Here is a tiny trained network, its code and every weight. The questions are about switching its units off for an input and a class, where a switched-off unit gives its printed mean instead of its output.

import numpy as np


def w(rows, s, z=0):
    codes = np.array(rows[::2]) - 128.0
    scale = np.full(codes.shape[1], s)
    scale[-1] = z or s
    return codes * scale


def f(y):
    return np.maximum(y, 0)


def log_softmax(a):
    a = a - a.max(-1, keepdims=True)
    return a - np.log(np.exp(a).sum(-1, keepdims=True))


def net(x, mask):
    res = np.array(x, float).reshape(1, 7) / 4 @ E
    y = f(res @ A[0][:, :-1].T + A[0][:, -1])
    res = res + np.where(mask, y, B[0][:, -1]) @ B[0][:, :-1]
    return log_softmax(res[-1] @ U[:, :-1].T + U[:, -1])


A, B = {}, {}
E = w([
[134,128,136,132,125,131],'x0',
[88,168,254,34,105,140],'x1',
[117,116,140,135,143,130],'x2',
[145,116,149,135,122,139],'x3',
[60,102,139,128,31,70],'x4',
[206,169,120,122,215,182],'x5',
[130,126,138,125,128,129],'x6',
],0.0086)
A[0] = w([
[133,202,224,2,162,194,151],'neuron 1',
[75,124,170,95,80,122,65],'neuron 2',
[175,138,82,148,187,178,60],'neuron 3',
[119,150,92,145,117,102,255],'neuron 4',
[88,106,175,82,81,91,65],'neuron 5',
[96,125,172,74,93,110,40],'neuron 6',
],0.0084,0.0042)
B[0] = w([
[48,15,71,113,81,178,254],'neuron 1',
[165,195,212,127,145,71,182],'neuron 2',
[240,219,156,154,229,117,208],'neuron 3',
[98,59,85,132,140,148,208],'neuron 4',
[163,182,253,120,135,97,189],'neuron 5',
[189,188,220,150,164,105,169],'neuron 6',
],0.0064,0.0078)
U = w([
[123,57,56,139,142,175,233],'0',
[46,57,112,112,57,108,162],'1',
[194,255,169,136,154,100,3],'2',
],0.009,0.0048)

Each question gives the input, the list of numbers given to net, and the class t.
The units are the neurons (one row each of A and B). Each row of codes is followed by its name. A weight is (code - 128) times the scale printed after its matrix; where a second scale follows, it is the last column's (A, B and U).
mask holds one flag per neuron, in row order. A switched-off neuron (its flag False) gives its mean, the last column of its row in B, instead of its output. The means were averaged over made-up inputs and are rounded, as every weight is.
A unit's drop is (log p(t) with every unit on - log p(t) with that unit switched off) / (log p(t) with every unit on - log p(t) with every unit switched off).
unit that matters most: the unit with the biggest drop
k most important neurons: the k neurons with the biggest drops, biggest first
drop when u is switched off: that unit's drop, to one decimal
input [8,6,2,1,-7,-1,-3], class 1: 2 most important neurons	[neuron 1; neuron 3]
input [-4,-6,4,5,0,4,-2], class 2: unit that matters most	neuron 1
input [3,8,5,-4,3,-2,4], class 2: 3 most important neurons	[neuron 6; neuron 2; neuron 5]
input [6,8,5,4,3,3,7], class 1: 2 most important neurons	[neuron 1; neuron 3]
input [8,-8,-6,7,-4,2,0], class 2: 2 most important neurons	[neuron 3; neuron 1]
input [8,6,3,-4,1,8,4], class 1: 2 most important neurons	[neuron 1; neuron 3]
input [4,3,4,5,-7,-3,-3], class 1: 2 most important neurons	[neuron 3; neuron 1]
input [-5,-4,-7,4,0,7,-6], class 2: 2 most important neurons	[neuron 3; neuron 1]
input [-4,3,8,7,-2,7,3], class 0: drop when neuron 1 is switched off	0.8
input [4,7,8,1,0,7,-2], class 0: drop when neuron 1 is switched off	0.3
input [-3,8,-2,3,2,6,0], class 1: drop when neuron 1 is switched off	1.3
input [-7,4,-7,-3,-7,7,4], class 0: drop when neuron 3 is switched off	0.0
